[-0.98  0.33  1.91 -5.21 -2.82 -0.16 -1.39 -1.44 -1.11  4.76 -0.40  1.07
 -0.85  0.38  0.34 -4.60 -0.05 -2.48 -2.10 -1.01 -7.09 -0.21  2.32] => <30> mosi
[ 3.03  1.72 -1.10  4.03  3.63  0.21  1.03  1.51 -0.01 -3.36  0.98 -1.34
  0.32  0.47 -1.73  2.70  1.84  0.20  2.37 -0.07  4.15  0.07 -2.91] => <20> larad
[ 1.47  2.04  1.94 -0.82  1.23  1.16 -0.08  0.47 -1.11  1.08  1.09  0.31
 -0.54  1.12 -0.23  0.23  0.29 -1.99  1.47  0.38 -0.24  0.11 -1.61] => <30> kulat
[-1.67  0.53  0.11 -4.10 -2.57  2.03 -1.89 -4.12  0.10  2.59 -0.72  2.64
 -0.81  0.28  1.79 -3.09  1.31 -0.53  1.99 -0.83 -6.08 -0.79  2.54] => <23> pul
[ 0.98  1.14  0.23 -2.01  1.55  1.73 -3.08 -2.85  1.09  4.00 -0.15  0.79
 -0.11 -0.32  0.47  0.69  2.06 -0.08  3.82 -0.40 -3.30 -0.15  0.61] => <24> fevab
[ 0.25  2.46  0.47 -2.33 -1.92  2.14 -2.52 -0.22 -0.51  0.12  0.32  0.44
  0.77 -0.33  2.13  1.39  5.54 -1.35  2.36  3.49 -6.75 -2.68  1.29] => <30> mosi
[ 4.73  2.09  2.42  5.78  7.17  0.81  1.42  3.49  0.20  0.01  4.75  0.91
 -0.28 -0.32 -0.78  2.71  1.45  0.18  3.86 -0.55  4.79  0.92 -3.43] => <20> larad
[ 2.01  6.71  1.83 -2.96  0.33  1.41 -3.22  0.21  0.43  0.87 -0.37 -0.25
 -0.04 -1.48  1.64  2.33  1.45  1.84  2.95  2.60 -3.93  0.69  2.56] => <30> mosi
[-1.16  1.43  1.88 -6.71 -1.93  0.71 -1.81  0.17 -0.82  2.89 -1.81  0.33
 -0.56 -0.67  1.28 -2.68  0.68 -2.12 -1.86 -0.49 -7.58 -2.67  0.48] => <30> mosi
[ 0.55  0.84  1.77 -1.66  0.39  0.43 -0.76 -0.37 -0.79  3.69  2.29  2.42
  0.47 -0.99  0.52 -2.26  2.10 -2.30  0.30 -1.89 -2.73 -0.23  0.84] => <24> fevab
[-2.34  0.32  0.26 -4.35 -3.35  0.10 -1.66 -0.86 -0.57  3.14 -0.04  4.14
 -2.09 -0.98  1.63 -3.77  0.42  0.70 -0.49 -1.38 -4.40 -0.19  3.73] => <23> pul
[-1.80  0.20  1.80  2.28  0.33  0.58 -0.53 -2.66  0.50  2.88  2.93  1.08
 -0.68 -0.92  0.91  0.65  2.50 -0.34  3.98 -0.27 -0.07 -0.13  0.09] => <24> fevab
[-2.03  3.36  2.12 -4.05 -0.62  7.23 -2.01 -0.53 -0.40  0.92  4.81  2.94
  1.30 -0.79  0.91  0.60  2.59  1.35  3.93  0.80 -4.50 -5.04  0.32] => <23> vigi
[ 5.52  1.25 -1.50  0.28  3.49 -0.58  1.26  3.04 -0.27 -2.58  0.54 -0.99
 -0.02  1.59 -1.79 -0.45  0.64 -0.95  0.31 -0.11  1.64 -0.78 -4.38] => <20> ves
[ 0.26  1.55  3.96 -1.55 -0.05  0.89 -0.58 -0.04 -0.91  2.74  0.37  0.88
  0.49 -0.68  0.17 -1.24  1.73 -0.14  0.99 -0.52 -3.47  0.04 -2.08] => <30> kulat
[ 2.39  3.72  2.40 -1.65  1.90  0.84 -1.07 -0.65 -0.79  2.02  0.00 -0.60
 -0.84  0.20  0.38  0.18  1.64 -3.30  2.23  0.54 -5.04 -2.03 -2.05] => <30> kulat
[-1.45  2.06  0.38  1.57  0.96  0.99 -2.66 -1.34  0.32  2.70  0.61  1.48
 -0.45 -1.52  0.00 -4.07  1.38  1.87  1.88  0.06 -2.74  0.19 -0.35] => <24> fevab
[-0.79  0.83  1.53  1.42  0.82  0.15 -0.88 -2.61  0.08  4.93  3.04  1.73
 -1.12 -2.11  0.28 -1.67  1.23 -0.99  3.96 -1.68 -2.58 -0.48  2.35] => <24> nevo
